Below are the code and all the weights of a small trained network. Each question names an input and a class and asks about switching units off, where a switched-off unit gives its printed mean instead of its output.

import numpy as np


def w(rows, s, z=0):
    codes = np.array(rows[::2]) - 128.0
    scale = np.full(codes.shape[1], s)
    scale[-1] = z or s
    return codes * scale


def f(y):
    return np.maximum(y, 0)


def log_softmax(a):
    a = a - a.max(-1, keepdims=True)
    return a - np.log(np.exp(a).sum(-1, keepdims=True))


def net(x, mask):
    res = np.array(x, float).reshape(1, 4) / 4 @ E
    y = f(res @ A[0][:, :-1].T + A[0][:, -1])
    res = res + np.where(mask, y, B[0][:, -1]) @ B[0][:, :-1]
    return log_softmax(res[-1] @ U[:, :-1].T + U[:, -1])


A, B = {}, {}
E = w([
[145,115,236,124,87,69,75,176,193],'x0',
[112,46,71,185,162,92,77,77,117],'x1',
[70,166,81,137,158,190,63,158,164],'x2',
[114,159,174,161,4,192,141,108,144],'x3',
],0.015)
A[0] = w([
[198,100,194,98,129,119,193,65,93,66],'neuron 1',
[215,63,137,115,118,77,195,140,142,72],'neuron 2',
[157,139,93,38,176,85,93,178,82,4],'neuron 3',
[95,206,141,12,134,144,192,192,75,105],'neuron 4',
[196,104,231,119,144,113,16,161,234,19],'neuron 5',
[82,58,136,254,119,76,68,132,122,92],'neuron 6',
[30,180,126,140,186,155,89,165,242,56],'neuron 7',
[158,132,149,50,233,73,99,114,116,79],'neuron 8',
[172,168,177,83,146,147,176,220,155,36],'neuron 9',
],0.0095,0.0039)
B[0] = w([
[22,148,73,96,134,177,171,194,139,191],'neuron 1',
[72,83,95,96,127,130,202,202,110,191],'neuron 2',
[80,182,184,112,33,185,142,99,100,187],'neuron 3',
[135,112,72,220,158,106,130,102,83,212],'neuron 4',
[149,113,114,155,212,254,142,84,91,252],'neuron 5',
[97,144,105,230,88,118,138,171,131,226],'neuron 6',
[18,77,82,46,91,83,211,185,125,212],'neuron 7',
[76,139,206,136,82,126,111,67,124,215],'neuron 8',
[108,154,184,218,137,71,63,173,95,193],'neuron 9',
],0.01,0.016)
U = w([
[86,86,118,91,139,111,145,193,118,105],'0',
[139,117,108,145,231,218,140,36,77,158],'1',
[99,164,208,152,7,156,119,64,117,149],'2',
[116,108,132,231,160,33,101,126,97,108],'3',
[114,117,148,153,160,112,141,103,133,254],'4',
[181,127,140,77,155,134,114,83,161,86],'5',
[180,118,130,135,128,96,90,120,147,85],'6',
[149,123,148,113,154,53,87,105,162,81],'7',
],0.014,0.0074)

Each question gives the input, the list of numbers given to net, and the class t.
The units are the neurons (one row each of A and B). Each row of codes is followed by its name. A weight is (code - 128) times the scale printed after its matrix; where a second scale follows, it is the last column's (A, B and U).
mask holds one flag per neuron, in row order. A switched-off neuron (its flag False) gives its mean, the last column of its row in B, instead of its output. The means were averaged over made-up inputs and are rounded, as every weight is.
A unit's drop is (log p(t) with every unit on - log p(t) with that unit switched off) / (log p(t) with every unit on - log p(t) with every unit switched off).
The circuit of an input: a set's keep is (log p(t) with only the set's units on - log p(t) with every unit switched off) / (log p(t) with every unit on - log p(t) with every unit switched off). Starting from all 9 units, units are removed one at a time, each time the one whose removal leaves the highest keep (on an exact tie, the one counted first), for as long as the keep stays at least 0.8.
circuit, biggest first: the units of the circuit, biggest drop first
unit that matters most: the unit with the biggest drop
top k neurons: the k neurons with the biggest drops, biggest first
drop of u: that unit's drop, to one decimal
input [-5,-2,6,5], class 0: top 4 neurons => neuron 5; neuron 7; neuron 8; neuron 3
input [-4,0,4,-5], class 2: circuit, biggest first => neuron 5; neuron 3; neuron 8
input [2,-5,-2,-5], class 2: circuit, biggest first => neuron 3
input [-6,-8,-2,3], class 3: top 2 neurons => neuron 5; neuron 4
input [-4,-2,-3,3], class 1: top 3 neurons => neuron 7; neuron 8; neuron 3
input [-4,4,6,-7], class 2: circuit, biggest first => neuron 3; neuron 8; neuron 5
input [4,6,-3,-6], class 2: circuit, biggest first => neuron 8; neuron 3
input [-3,2,7,7], class 0: top 4 neurons => neuron 7; neuron 8; neuron 3; neuron 5
input [3,7,6,6], class 3: top 4 neurons => neuron 6; neuron 3; neuron 8; neuron 1
input [-7,7,3,8], class 2: top 2 neurons => neuron 5; neuron 4
input [-6,-5,-4,6], class 1: top 2 neurons => neuron 4; neuron 8
input [-4,-5,4,3], class 3: circuit, biggest first => neuron 5; neuron 4; neuron 3
input [4,3,2,-2], class 1: top 2 neurons => neuron 5; neuron 9
input [0,-2,-1,-8], class 2: circuit, biggest first => neuron 3
input [5,7,6,-8], class 2: circuit, biggest first => neuron 8; neuron 3
input [-1,5,-1,2], class 3: top 3 neurons => neuron 5; neuron 3; neuron 8
input [-4,-8,4,3], class 3: top 2 neurons => neuron 4; neuron 5
input [5,-8,6,-4], class 3: top 2 neurons => neuron 9; neuron 4
input [-8,-8,5,6], class 1: top 3 neurons => neuron 4; neuron 6; neuron 8
input [-6,-8,-6,0], class 3: circuit, biggest first => neuron 4; neuron 5
input [-6,8,-7,-3], class 3: top 4 neurons => neuron 5; neuron 7; neuron 6; neuron 8
input [-5,6,2,6], class 2: top neuron => neuron 5
input [8,5,5,-3], class 1: drop of neuron 5 => 2.1
input [-4,-6,-4,4], class 3: drop of neuron 4 => 0.4
input [2,3,7,4], class 0: drop of neuron 7 => 0.5
input [3,-1,-6,0], class 0: drop of neuron 6 => 0.0
input [4,-1,-7,-3], class 0: unit that matters most => neuron 2
